Below is a small trained network, with its code and all its weights. Each question gives an input and a class and asks what happens when units are switched off, that is, made to give their printed mean instead of their output.

import numpy as np


def w(rows, s, z=0):
    codes = np.array(rows[::2]) - 128.0
    scale = np.full(codes.shape[1], s)
    scale[-1] = z or s
    return codes * scale


def f(y):
    return np.maximum(y, 0)


def log_softmax(a):
    a = a - a.max(-1, keepdims=True)
    return a - np.log(np.exp(a).sum(-1, keepdims=True))


def net(x, mask):
    res = np.array(x, float).reshape(1, 7) / 4 @ E
    y = f(res @ A[0][:, :-1].T + A[0][:, -1])
    res = res + np.where(mask, y, B[0][:, -1]) @ B[0][:, :-1]
    return log_softmax(res[-1] @ U[:, :-1].T + U[:, -1])


A, B = {}, {}
E = w([
[170,166,55,129,161,175,126,248,167],'x0',
[203,95,223,127,63,87,135,160,193],'x1',
[2,143,184,126,155,77,120,189,155],'x2',
[127,129,128,128,128,128,128,128,128],'x3',
[122,154,59,126,135,54,133,71,252],'x4',
[128,129,129,129,128,127,128,128,128],'x5',
[128,130,128,131,128,127,127,128,128],'x6',
],0.0074)
A[0] = w([
[129,138,106,121,128,114,131,104,154,49],'n0',
[118,130,106,131,124,125,132,106,173,50],'n1',
[76,132,142,116,131,123,136,153,143,33],'n2',
[142,131,106,128,138,132,128,166,136,71],'n3',
[215,127,93,132,117,157,130,69,106,34],'n4',
[127,120,135,139,123,148,134,142,100,26],'n5',
[141,120,151,130,128,145,127,151,71,58],'n6',
[99,125,139,125,132,123,136,150,137,36],'n7',
[90,136,68,129,138,144,130,111,91,67],'n8',
[159,138,81,138,139,133,125,200,139,66],'n9',
[116,127,141,134,120,124,140,90,116,87],'n10',
[132,119,144,129,130,141,136,143,95,68],'n11',
[169,115,168,126,107,122,129,146,156,14],'n12',
[159,135,62,125,134,154,134,225,155,83],'n13',
[89,140,74,137,148,150,127,109,93,55],'n14',
[122,125,146,140,119,125,124,69,116,90],'n15',
[110,123,95,121,137,135,117,117,106,47],'n16',
[133,135,146,140,122,140,127,138,99,97],'n17',
[108,116,183,126,116,101,130,7,91,66],'n18',
[127,132,124,133,126,129,126,121,139,89],'n19',
[143,121,162,122,125,163,132,172,23,66],'n20',
[178,126,108,136,124,140,123,97,106,39],'n21',
[195,120,99,128,122,143,134,90,100,36],'n22',
[127,139,138,124,122,119,122,114,120,45],'n23',
[124,127,67,132,133,104,132,79,210,65],'n24',
[111,115,93,125,134,144,126,115,110,42],'n25',
[200,111,204,128,102,114,127,157,183,2],'n26',
[135,139,120,129,127,127,122,122,130,96],'n27',
[114,127,136,129,131,137,123,128,140,87],'n28',
[21,130,165,138,136,109,125,178,147,29],'n29',
[122,129,84,128,128,106,132,88,192,50],'n30',
[92,138,68,129,141,135,124,115,90,60],'n31',
[140,130,140,121,125,124,128,131,132,82],'n32',
],0.02,0.0048)
B[0] = w([
[131,131,161,133,122,127,104,125,132,159],'n0',
[125,127,165,121,129,118,100,131,130,167],'n1',
[118,125,89,129,127,81,130,128,125,173],'n2',
[122,126,105,130,129,162,118,132,126,166],'n3',
[123,131,50,135,136,33,121,125,131,228],'n4',
[125,132,157,127,129,126,103,125,123,150],'n5',
[125,126,179,128,128,123,86,134,125,181],'n6',
[131,130,101,127,135,102,128,116,127,152],'n7',
[131,124,160,126,129,136,208,131,128,198],'n8',
[130,125,85,133,129,195,105,128,126,210],'n9',
[134,126,113,127,119,164,121,124,131,161],'n10',
[127,123,158,133,129,125,101,129,130,158],'n11',
[128,129,151,130,131,131,200,132,135,178],'n12',
[128,128,66,126,123,224,95,118,126,250],'n13',
[127,130,158,123,128,137,214,133,129,198],'n14',
[134,130,99,123,128,180,124,118,121,178],'n15',
[131,127,143,135,126,126,170,133,130,158],'n16',
[136,132,155,124,122,125,105,131,139,157],'n17',
[128,129,62,132,131,250,100,140,131,246],'n18',
[126,131,135,128,128,129,120,124,127,134],'n19',
[127,130,220,128,128,112,52,122,136,234],'n20',
[127,128,90,121,127,74,126,126,127,179],'n21',
[120,126,73,123,125,54,121,136,129,200],'n22',
[131,123,118,133,125,138,124,132,132,133],'n23',
[130,127,215,129,122,111,58,136,127,231],'n24',
[134,131,144,126,122,118,166,126,128,157],'n25',
[121,131,174,125,135,135,254,123,119,227],'n26',
[131,130,131,128,126,124,118,116,123,135],'n27',
[118,130,121,130,131,118,127,136,121,136],'n28',
[140,128,42,128,125,29,114,122,128,238],'n29',
[127,125,197,128,133,114,77,128,115,203],'n30',
[128,126,156,131,129,136,208,124,135,195],'n31',
[128,122,132,129,125,129,143,126,136,137],'n32',
],0.038,0.013)
U = w([
[138,121,78,138,129,234,101,123,130,213],'0',
[131,122,234,129,125,102,55,125,138,168],'1',
[134,124,60,133,134,26,128,116,139,128],'2',
[130,121,182,130,137,140,253,124,137,10],'3',
],0.0055,0.0013)

Each question gives the input, the list of numbers given to net, and the class t.
The units are the neurons (one row each of A and B). Each row of codes is followed by its name. A weight is (code - 128) times the scale printed after its matrix; where a second scale follows, it is the last column's (A, B and U).
mask holds one flag per neuron, in row order. A switched-off neuron (its flag False) gives its mean, the last column of its row in B, instead of its output. The means were averaged over made-up inputs and are rounded, as every weight is.
A unit's drop is (log p(t) with every unit on - log p(t) with that unit switched off) / (log p(t) with every unit on - log p(t) with every unit switched off).
The circuit of an input: a set's keep is (log p(t) with only the set's units on - log p(t) with every unit switched off) / (log p(t) with every unit on - log p(t) with every unit switched off). Starting from the 12 units with the biggest drops (on a tie, the unit counted first), units are removed one at a time, each time the one whose removal leaves the highest keep (on an exact tie, the one counted first), for as long as the keep stays at least 0.8.
circuit, biggest first: the units of the circuit, biggest drop first
most important unit: the unit with the biggest drop
top k neurons: the k neurons with the biggest drops, biggest first
drop when u is switched off: that unit's drop, to one decimal
input [-3,0,5,-1,-5,3,-8], class 1: top 2 neurons	[n20; n4]
input [5,-4,-4,-5,8,-6,1], class 1: most important unit	n24
input [-7,-4,-8,8,-3,0,0], class 2: top 4 neurons	[n4; n22; n13; n21]
input [3,-6,-5,7,0,8,4], class 3: top 3 neurons	[n29; n14; n8]
input [3,-3,-6,8,-5,8,0], class 2: top 3 neurons	[n4; n22; n24]
input [5,-6,-5,-1,0,-1,-1], class 3: top 4 neurons	[n18; n14; n8; n31]
input [5,-6,-4,0,-1,-8,4], class 3: top 4 neurons	[n18; n14; n8; n31]
input [1,-7,-8,4,1,-2,3], class 2: top 2 neurons	[n4; n22]
input [-1,8,1,4,6,-4,0], class 3: top 2 neurons	[n26; n20]
input [-4,-2,-2,6,-5,-8,-6], class 1: top 3 neurons	[n20; n13; n9]
input [-7,-2,6,5,2,0,6], class 0: top 2 neurons	[n18; n4]
input [-4,-5,-8,-2,8,-2,-4], class 1: top 3 neurons	[n24; n30; n29]
input [2,4,-8,-5,-7,-3,8], class 2: top 4 neurons	[n4; n22; n24; n21]
input [3,4,6,-8,-4,-4,-4], class 2: most important unit	n29
input [-7,-8,-7,-1,0,-1,-7], class 3: top 2 neurons	[n14; n8]
input [-4,-3,5,7,5,8,7], class 1: top 4 neurons	[n24; n4; n30; n13]
input [1,8,3,-8,-6,-8,8], class 3: drop when n12 is switched off	0.1
input [-6,1,4,-1,1,4,0], class 0: drop when n18 is switched off	1.8
input [2,0,6,-8,-4,-4,5], class 2: drop when n29 is switched off	1.8
input [3,-4,-1,3,-2,6,-3], class 3: drop when n18 is switched off	1.2
input [3,-2,8,-7,-4,-4,3], class 2: circuit, biggest first	[n29]
